Here is a tiny trained network, its code and every weight. The questions are about switching its units off for an input and a class, where a switched-off unit gives its printed mean instead of its output.

import numpy as np


def w(rows, s, z=0):
    codes = np.array(rows[::2]) - 128.0
    scale = np.full(codes.shape[1], s)
    scale[-1] = z or s
    return codes * scale


def norm(h):
    return h / np.sqrt((h * h).mean(-1, keepdims=True) + 1e-5)


def f(y):
    return np.maximum(y, 0)


def log_softmax(a):
    a = a - a.max(-1, keepdims=True)
    return a - np.log(np.exp(a).sum(-1, keepdims=True))


def net(x, mask):
    res = np.array(x, float).reshape(1, 5) / 4 @ E
    u = 0
    for l in range(2):
        y = f(norm(res) @ A[l][:, :-1].T + A[l][:, -1])
        res = res + np.where(mask[u : u + 15], y, B[l][:, -1]) @ B[l][:, :-1]
        u += 15
    return log_softmax(norm(res)[-1] @ U[:, :-1].T + U[:, -1])


A, B = {}, {}
E = w([
[190,132,97,120,77,77],'x0',
[127,126,128,128,128,129],'x1',
[99,255,86,177,92,115],'x2',
[102,77,110,163,145,78],'x3',
[133,107,106,157,87,175],'x4',
],0.009)
A[0] = w([
[79,159,180,75,149,48,59],'L0N0',
[109,85,65,188,92,61,160],'L0N1',
[116,91,103,162,88,158,14],'L0N2',
[1,137,180,193,215,181,126],'L0N3',
[200,178,148,9,120,222,47],'L0N4',
[110,94,93,221,193,97,49],'L0N5',
[152,172,160,45,149,67,98],'L0N6',
[106,64,127,185,180,35,80],'L0N7',
[119,82,121,171,57,200,1],'L0N8',
[160,36,194,77,129,159,68],'L0N9',
[146,155,153,87,230,64,93],'L0N10',
[10,129,185,161,200,217,32],'L0N11',
[162,85,122,56,79,85,87],'L0N12',
[166,124,72,118,52,44,72],'L0N13',
[225,139,110,109,83,79,65],'L0N14',
],0.0093,0.0039)
B[0] = w([
[88,97,119,151,76,214,166],'L0N0',
[157,191,126,118,158,176,218],'L0N1',
[121,92,72,201,113,172,144],'L0N2',
[168,155,91,100,101,103,254],'L0N3',
[159,162,110,145,208,188,194],'L0N4',
[172,182,140,121,164,179,173],'L0N5',
[86,110,99,136,111,212,175],'L0N6',
[157,164,104,121,172,193,197],'L0N7',
[74,65,84,180,89,160,160],'L0N8',
[98,158,164,183,130,72,211],'L0N9',
[91,57,77,180,94,172,179],'L0N10',
[137,113,89,7,94,100,230],'L0N11',
[107,158,161,97,115,70,175],'L0N12',
[112,125,109,46,113,114,211],'L0N13',
[138,112,77,61,126,135,191],'L0N14',
],0.011,0.0072)
A[1] = w([
[89,111,242,117,121,65,42],'L1N0',
[194,96,88,164,61,141,163],'L1N1',
[154,189,143,121,184,87,100],'L1N2',
[74,73,50,234,62,172,51],'L1N3',
[164,72,75,153,188,99,82],'L1N4',
[175,158,157,103,127,191,5],'L1N5',
[55,147,55,84,97,78,153],'L1N6',
[88,167,157,157,97,90,155],'L1N7',
[69,94,169,64,160,64,11],'L1N8',
[116,201,47,143,94,157,178],'L1N9',
[168,150,132,190,173,199,61],'L1N10',
[136,2,211,136,165,97,5],'L1N11',
[100,201,46,101,72,174,113],'L1N12',
[117,82,184,79,123,179,234],'L1N13',
[119,116,211,172,108,65,55],'L1N14',
],0.0093,0.0022)
B[1] = w([
[47,147,86,141,100,59,135],'L1N0',
[27,100,108,60,143,184,156],'L1N1',
[5,100,62,156,191,148,147],'L1N2',
[6,58,115,97,102,136,163],'L1N3',
[144,255,179,101,176,188,139],'L1N4',
[98,168,19,90,205,164,152],'L1N5',
[162,41,172,72,88,70,199],'L1N6',
[51,170,105,191,129,16,134],'L1N7',
[93,145,84,95,66,136,142],'L1N8',
[81,135,179,211,162,84,233],'L1N9',
[91,144,35,118,168,89,159],'L1N10',
[122,193,136,209,101,113,143],'L1N11',
[153,61,181,161,169,99,254],'L1N12',
[190,216,148,218,32,2,154],'L1N13',
[54,145,30,146,145,79,133],'L1N14',
],0.0069,0.013)
U = w([
[164,144,64,15,52,70,139],'0',
[169,203,83,146,199,218,156],'1',
[59,215,155,187,67,9,95],'2',
[61,120,54,94,117,96,211],'3',
[62,54,88,144,43,196,160],'4',
[160,89,161,115,131,125,60],'5',
[182,123,204,156,61,198,1],'6',
[238,106,210,183,54,197,1],'7',
],0.012,0.0076)

Each question gives the input, the list of numbers given to net, and the class t.
The units are the neurons (one row each of A and B). Each row of codes is followed by its name. A weight is (code - 128) times the scale printed after its matrix; where a second scale follows, it is the last column's (A, B and U).
mask holds one flag per neuron, layer by layer. A switched-off neuron (its flag False) gives its mean, the last column of its row in B, instead of its output. The means were averaged over made-up inputs and are rounded, as every weight is.
A unit's drop is (log p(t) with every unit on - log p(t) with that unit switched off) / (log p(t) with every unit on - log p(t) with every unit switched off).
The circuit of an input: a set's keep is (log p(t) with only the set's units on - log p(t) with every unit switched off) / (log p(t) with every unit on - log p(t) with every unit switched off). Starting from the 12 units with the biggest drops (on a tie, the unit counted first), units are removed one at a time, each time the one whose removal leaves the highest keep (on an exact tie, the one counted first), for as long as the keep stays at least 0.8.
circuit, biggest first: the units of the circuit, biggest drop first
most important unit: the unit with the biggest drop
top k neurons: the k neurons with the biggest drops, biggest first
top k neurons in layer l: the k neurons of layer l with the biggest drops, biggest first
drop of u: that unit's drop, to one decimal
input [-6,-3,5,7,-1], class 1: circuit, biggest first => (L0N5)
input [-8,-6,6,-2,-7], class 0: circuit, biggest first => (L0N11; L0N3)
input [5,-5,5,-6,-6], class 1: circuit, biggest first => (L0N4; L0N11)
input [-4,-1,2,3,-8], class 4: circuit, biggest first => (L0N10; L0N0)
input [3,-7,-8,7,5], class 2: top 2 neurons => (L0N9; L0N3)
input [-6,1,-3,-6,-1], class 0: top 2 neurons in layer 0 => (L0N11; L0N1)
input [-6,0,3,-1,6], class 0: top 2 neurons => (L0N11; L0N3)
input [4,-2,-7,-1,-8], class 4: top 2 neurons => (L0N10; L0N6)
input [2,6,-8,-5,8], class 2: circuit, biggest first => (L0N9; L1N13)
input [3,1,7,-6,6], class 2: top 3 neurons => (L0N7; L1N9; L0N1)
input [-2,5,4,6,-5], class 1: circuit, biggest first => (L0N5; L0N7)
input [-8,6,4,0,-7], class 0: top 2 neurons => (L0N11; L0N3)
input [-1,7,-8,6,5], class 2: top 2 neurons in layer 0 => (L0N9; L0N4)
input [3,6,4,-6,1], class 1: circuit, biggest first => (L0N4)
input [6,-3,1,-7,8], class 4: top 2 neurons => (L0N8; L0N1)
input [6,4,0,-8,-7], class 1: top 2 neurons => (L0N4; L0N11)
input [0,4,4,8,-8], class 1: circuit, biggest first => (L0N7; L0N5)
input [-3,0,-5,4,-6], class 4: top 4 neurons => (L0N10; L0N0; L0N4; L0N1)
input [-6,-1,-4,-5,-4], class 0: top 2 neurons => (L0N11; L1N13)
input [0,-1,5,0,4], class 2: most important unit => L0N10
input [3,-2,5,-5,-2], class 1: top 2 neurons in layer 1 => (L1N3; L1N13)
input [-2,5,-3,7,-4], class 1: drop of L0N7 => 0.1
input [-8,7,0,4,6], class 0: drop of L0N11 => 0.9
input [-6,0,3,-3,-2], class 0: drop of L0N11 => 0.5
input [6,-8,-8,-5,4], class 2: drop of L0N3 => 0.2
